Below are the code and all the weights of a small trained network. Each question names an input and a class and asks about switching units off, where a switched-off unit gives its printed mean instead of its output.

import numpy as np


def w(rows, s, z=0):
    codes = np.array(rows[::2]) - 128.0
    scale = np.full(codes.shape[1], s)
    scale[-1] = z or s
    return codes * scale


def f(y):
    return np.maximum(y, 0)


def log_softmax(a):
    a = a - a.max(-1, keepdims=True)
    return a - np.log(np.exp(a).sum(-1, keepdims=True))


def net(x, mask):
    res = np.array(x, float).reshape(1, 6) / 4 @ E
    y = f(res @ A[0][:, :-1].T + A[0][:, -1])
    res = res + np.where(mask, y, B[0][:, -1]) @ B[0][:, :-1]
    return log_softmax(res[-1] @ U[:, :-1].T + U[:, -1])


A, B = {}, {}
E = w([
[216,180,52,127],'x0',
[119,128,120,120],'x1',
[198,122,162,9],'x2',
[131,128,132,130],'x3',
[130,128,130,130],'x4',
[87,232,184,149],'x5',
],0.015)
A[0] = w([
[106,235,174,106,109],'N0',
[80,72,207,108,207],'N1',
[126,96,77,191,73],'N2',
[35,30,121,241,225],'N3',
[26,150,151,236,120],'N4',
[111,250,168,127,3],'N5',
[100,132,62,243,197],'N6',
],0.018,0.0048)
B[0] = w([
[138,175,193,180,202],'N0',
[62,76,144,59,202],'N1',
[164,76,99,137,178],'N2',
[253,130,204,196,254],'N3',
[101,252,65,96,249],'N4',
[74,48,150,211,202],'N5',
[70,64,45,189,235],'N6',
],0.03,0.027)
U = w([
[149,150,182,184,253],'0',
[77,231,133,152,23],'1',
[100,32,154,62,140],'2',
[4,123,200,108,64],'3',
[123,69,71,146,74],'4',
[32,126,94,179,18],'5',
[219,149,58,18,241],'6',
],0.012,0.0043)

Each question gives the input, the list of numbers given to net, and the class t.
The units are the neurons (one row each of A and B). Each row of codes is followed by its name. A weight is (code - 128) times the scale printed after its matrix; where a second scale follows, it is the last column's (A, B and U).
mask holds one flag per neuron, in row order. A switched-off neuron (its flag False) gives its mean, the last column of its row in B, instead of its output. The means were averaged over made-up inputs and are rounded, as every weight is.
A unit's drop is (log p(t) with every unit on - log p(t) with that unit switched off) / (log p(t) with every unit on - log p(t) with every unit switched off).
The circuit of an input: a set's keep is (log p(t) with only the set's units on - log p(t) with every unit switched off) / (log p(t) with every unit on - log p(t) with every unit switched off). Starting from all 7 units, units are removed one at a time, each time the one whose removal leaves the highest keep (on an exact tie, the one counted first), for as long as the keep stays at least 0.8.
circuit, biggest first: the units of the circuit, biggest drop first
unit that matters most: the unit with the biggest drop
k most important neurons: the k neurons with the biggest drops, biggest first
drop of u: that unit's drop, to one decimal
input [-8,-4,-8,7,-3,4], class 1: circuit, biggest first -> [N4]
input [-2,3,-5,-3,-7,0], class 0: 2 most important neurons -> [N3, N2]
input [4,2,6,8,3,-1], class 6: 4 most important neurons -> [N6, N5, N3, N0]
input [0,0,-1,3,2,4], class 1: circuit, biggest first -> [N6, N3, N0]
input [8,6,-1,3,-4,0], class 4: 2 most important neurons -> [N4, N0]
input [2,2,0,1,-3,-7], class 4: 3 most important neurons -> [N4, N3, N1]
input [6,-8,4,3,0,-2], class 6: 2 most important neurons -> [N6, N5]
input [-3,-3,-5,-4,0,1], class 1: 2 most important neurons -> [N4, N5]
input [-8,-7,1,8,4,7], class 3: 2 most important neurons -> [N1, N5]
input [-1,6,0,5,-5,6], class 1: 3 most important neurons -> [N6, N3, N0]
input [-3,3,-2,-6,6,8], class 1: 2 most important neurons -> [N4, N0]
input [-1,1,2,-8,2,5], class 3: 2 most important neurons -> [N3, N6]
input [6,5,-2,-5,0,0], class 4: 2 most important neurons -> [N4, N0]
input [-8,2,2,-4,-2,1], class 3: circuit, biggest first -> [N1]
input [4,-3,-1,-7,-5,-2], class 4: 2 most important neurons -> [N4, N3]
input [1,-5,2,-3,-7,-4], class 6: 3 most important neurons -> [N6, N5, N3]
input [-3,2,0,7,-4,5], class 1: 2 most important neurons -> [N4, N6]
input [0,1,-3,8,-8,2], class 1: 2 most important neurons -> [N4, N1]
input [-2,-3,3,-5,1,2], class 3: drop of N3 -> 1.2
input [7,-6,7,4,-3,-7], class 6: unit that matters most -> N6
input [3,3,-8,-1,-7,-4], class 4: drop of N6 -> 4.0
input [4,-3,8,-3,-5,-1], class 6: drop of N5 -> 0.5
input [-4,-5,6,2,-1,1], class 3: drop of N2 -> 0.2
